Each new row is followed by its nearest point in the smallest flat space through zero that holds the last named rows:
gep (4 x 32):
[[-15  -5   6  13   1   2  14  -9  -7   5  24   2  21  -2  -7   4   6  -6
  -41  29 -13  -6  -6  -7 -10  26 -19 -26   4  -2   9   0]
 [-28  14 -14  15   2 -14   6  -5 -23  13  -1  -8  -8  -1   5  14 -12 -40
    5 -14 -16 -15   2  14 -13 -13  30  -9  -5  -8  15  -7]
 [-11   0 -10   0  11  -6   6 -11 -15   4  17  -3   8   2  10  18  10  -8
  -12  11 -13  -9  -9   4  -9   2   5 -18  -2  -5   5 -12]
 [-24   1  -7  11   7   1   6  -9  -9   5   4  -9   7  -2   6   8   8 -15
   -7   9 -10 -10   3  10 -11   5  14 -10   2 -10   3  -5]]
New rows:
[  0   1  -6  -2   7   6 -15  -9  14  -2 -13  -3  -6  -1  14  15  10  17
  18  -2  11  -1   2  17   7 -10  -1  18  -1  -1  -3 -11] => [  5  -3  -6 -10   8   5  -8  -1   6  -6  -9  -5  -3   1  12   2  13  13
  20  -4   7   2   3   7   3  -9  11  11   1  -4 -12  -5]
[-21  12 -16   2   1  12 -17  10   7  -6  -7  -4 -12  -4   3 -12   9 -10
  12  16  -5 -13  10   7   9  -2  19   1   6  -7 -14   1] => [-15   0  -4   6   4   8  -2  -2   4   0 -12 -10   0  -3   5  -3   7  -4
  11   0   2  -3  11  11  -4  -1  17   8   4  -9  -6   1]

Sekad (5 x 32):
[[  7 -14   1  -1   2 -20 -13   3  -4  15   7  -8  13   6  -1 -17  17   9
  -22  -9  12  -1   1   8   2   9  -5   9  22 -11 -19   6]
 [ 11  -5  15  14   2 -30 -22   1  -2   9  13   8  -3  24 -18  -5   2   6
   -2 -25  22 -19 -15  28   4  -5  -1  -6  18 -30  -1 -10]
 [ -6 -16   4  -1  -7  -2  10 -11   7   9   2   5   4  14 -19   0 -19  -7
    3  13  -9   6   1  -7 -27   9  17  19   1  14 -11  23]
 [  5 -25  13  -1   9 -23 -15  19  -4  25  19  -4  21  12  15 -12   1   4
  -12   3   9 -18  11   7 -18  11   6  25  17  -8 -22  20]
 [ 16  -3  -9 -12  20  -1 -12  17  -9   9   7 -19  20 -16  34 -15  24  11
  -26  -8  -3  -2  19 -10  13  -2 -15  12  10 -12 -21  11]]
New rows:
[ 11   6 -25 -19   8   9 -11   7   3 -12   2  -2 -10  -3  18 -21  27  10
  -8  -5  -9   9  14   2  -9  -4 -14  -9   2  -1  12 -11] => [  5   8  -9  -6   6   7  -2   4  -4  -5  -4  -9   3 -14  15  -4  16   5
 -10  -5  -2   5   5  -6  16  -3 -12  -5   0  -3  -1  -5]
[  1 -11  -8   0 -14  -2  12  -2 -22   3  -7  -2  -1   0   5 -18  -2  -9
 -16  18 -11 -10   3   2  -2   4   2   7  -4  18   6   6] => [-8 -6 -2 -4 -5  2  5  1  0  3 -3 -3  5 -4  4 -3  2 -1 -3 12 -1  5  4 -4
 -6 10  2  5  1 12 -4  4]
[-18  -4  18  -6 -12   0   4  -5  -9   0  -4  21   0  24   5  -6   5  -8
   3 -15  19   9  -7  12  23   6  -8  -1   6   7   8 -21] => [ -8   0   4   6 -11  -9  -3   0  -1  -1  -3   3  -5   2  -7  -1   7   2
   2   0  15  -1 -10  14   6   7  -2 -12   6   1   9 -17]

gumot (5 x 32):
[[ -4  22 -12  -8   8   8   9  -5   0  -3 -21  -8  -2  18  -1  -8   9  -1
  -13 -21  -4 -10  -6  -3  -2 -20   3 -14   2  -3   2 -12]
 [ -6  13   0   9   3   1   2  -7  -7   3  -9 -13  -4  13 -11  -8  13  -6
  -15 -13  -4  -8  -4  -8  -8 -16   8  -7  -6  -3  11 -13]
 [  1  19 -15  -8   5   8   2 -10  -3  -3 -12 -10   2  14   4 -11   1   5
   -5 -16   4  -8  -3   1   4 -21   4 -13   0   1  -6 -11]
 [ -8  26 -16  -6  12   5  13 -15 -15   1 -23 -14 -11  24  -7 -16   8  -1
  -11 -26  -3 -19  -8 -11   1 -26  20 -18  -4  -5   1 -14]
 [ -8  19  -9  -3   8   2   8 -11  -7   9 -20 -10  -3  19  -6  -7  10  -5
  -15 -21  -5 -17 -17 -14  -3 -22  18 -13  -3  -2   5 -20]]
New rows:
[-18  -4   5   1   2 -15 -15   8 -12  13  10  -9  -1  -4  22  11   4  10
 -25   5  10   4  16  10  10  11  -8  13 -14  -1   2  31] => [ 2 -8  6  7 -4 -2 -4  3 -2 -4 11  0 -2 -7 -2  0 -2  1  5  9  2  7 10  4
 -1  8 -5  6 -2  0  1  8]
[ -6  12   2 -14   6   3   8   3   7  11 -34   6  -2  10 -11   9   1   7
  -7 -22 -12  -6 -29  -4 -13  -9  -1 -13 -14   3  10 -21] => [ -7  12  -5 -10   7   2  10   2   9   9 -23   3   3  12   0   6  10  -8
 -16 -16 -11 -11 -22 -11  -5 -10   6  -8   6  -2   6 -16]

falud (3 x 32):
[[  0  -1   6  -1  -9   4   1  10  -4  -6  -2  26  14   3  -5  -7  -2   5
   12   2   7   5  -6  -9  -4   3  11   6  -2 -11   6   0]
 [-14 -21 -13   6  14 -16 -12  -6 -11 -10  20 -12 -12  -8 -23  -7 -11 -11
   -1  -8  12  17  27 -23  15 -13 -10  -1  -1  36 -28  13]
 [ -5  -5  12 -10   0   4  -9   7 -10   5   9   6   0   8  -3  -4  22  -5
    4   3 -12 -17  -4   2  -4  -5 -20  -9 -14  -1   6  -2]]
New rows:
[-13  -4  -3 -11  12  13  -7   2  21  23   9 -13  10 -17   9  -2  -1   1
   5   6 -19   1  -7  -3 -19  -8  -8  -2 -13  10   9 -19] => [ 0  1  3 -3  2  2 -2 -1  0  5  1 -7 -4  2  4  2  9 -2 -3  1 -8 -9 -2  7
 -1 -1 -9 -5 -3  0  3 -2]
[  5  -3   4  10   5  11   2 -11  10   9 -20  -5 -14  -4  -8  19 -18   7
  -5   3  19  -6  -8   7   7   4  24  -7   2  -6  16  12] => [  6   8  -6   5  -1   1   8  -5  10   0 -10  -6   0  -4   8   6 -11   5
  -5   0   3   5  -3   6   0   6  12   5   9  -6   2  -2]
[-13 -22  -3   8   7 -10  -8  -6  -3 -10  12  11   5   1 -16  -1  -5 -11
   3  -4  11   0  20 -24   4  -8 -13  -5  -6  12 -20   7] => [-11 -16  -3   1   5  -8 -10   2 -12  -8  15   5  -2  -2 -18  -9  -3  -6
   5  -4   8   9  14 -19   7  -9  -7   0  -5  19 -15   8]

tonu (4 x 32):
[[-17   2  21  -2  12   8  -6  10  20  18  -1  -1   1   0   4  -6   1  12
   15  -7 -14   2   4  19   8  -3  19  -6 -14  -8 -16  14]
 [-17   1   7 -10  11   6  -6   9   9   5  18   1  -2 -15  -1  11   4  -3
    0  -1  -1  -2   3   8  -3 -20  17  22  12  -7 -23 -13]
 [-17  23 -33  -2   0 -11  -5  -6  16 -17   1  -8  -8 -25 -11  26   8   1
   -3   5 -12  -9  -5  -5   9  -2 -19  15   6  23  16 -11]
 [-27   4  12 -13   2   2 -11  13  12  18   8  15  -6 -19   0  14  11   7
    4   5  -5   6  -7  13  24 -24   7  27   0 -10 -25  -7]]
New rows:
[-11  -1  12  19   4   9   2  -8   8  -2  -9  14 -18  13  10  -7   5   6
   7   7 -11  -9  12   9  -1   3   6 -20 -10 -12   4  15] => [ -1   0  10   4   3   3   0   2   7   8  -8  -2   2   8   3 -10  -2   7
   8  -4  -7   1   2   7   3   8   5 -14 -12  -2   1  14]
[-10  -1 -11  -3   0 -10  13   6 -10  -5  -1  -3   5  -8  -7  23   3   8
   7  17 -10 -14  -8   9   8   3 -23   8  -2   4  22   9] => [ -5  10 -14   0  -6  -7  -2  -4   4  -5  -6   1  -4  -8  -4   9   4   3
  -1   5  -5  -1  -6  -3  12   2 -15   4  -3  10  11  -1]

veb (5 x 32):
[[ -6 -10   4   6  -1   2  -3 -17 -10  -7   5   3 -21   5   1 -18 -15 -21
    5  -4 -11  -3  -8   0 -16 -17   0   0   5  -2   1  18]
 [-20 -12  -8   9   2  11 -10  -6   6   8  16   8 -30  -4   9   1   5 -11
   -7  14  -5  -9  -8  -1 -11  -1  -2   4 -25  16   9   0]
 [ -4  14  -2 -20  -1 -11  -9 -20   4  14  12  -1 -22  -9   2   1  -1   0
    5   9  -1  -2   6  11  -3   8  -3   9   7   0   7  14]
 [ 15 -12  -8  -7 -12 -10 -16   2   9   4  -1 -16 -13   0  14  -7  20 -19
  -24  11  15  -6  -9 -19  29  13 -16 -10   1   0  -8  -7]
 [ 27  15  -4   5   6   8  -9  31   6  14   4  -7   4  -7   3   5  34  -2
   17 -28  25   5  21 -14  11  -6   6   6  15  25 -14 -12]]
New rows:
[ 19   2  11   9 -17  -1   9   3  19  -8 -20 -17  11   8   5 -27  -4  -8
  10  -5  -3  17  -7 -16  -2 -18 -22 -22   9  17  -4  14] => [ 15  -8   4   6  -4  -1   0   4  -8 -11  -9  -7   6   8   0 -14  -2 -15
   0 -14   3   2  -4 -11   6 -11  -2  -8  15  -6 -11   3]
[ -7  -4 -16  10   7  18  -2  14  21   3  16   0   8 -15   9  16  24  12
 -19 -10  -4   1  21 -11  10   3  12  -7 -24  18  -1 -29] => [ -4  -2  -9  13   6  15  -2  26  12  10   5   4   5  -5   5  18  24  10
  -6   3  10  -2   4  -7   6   8   3   2 -24  21   1 -24]
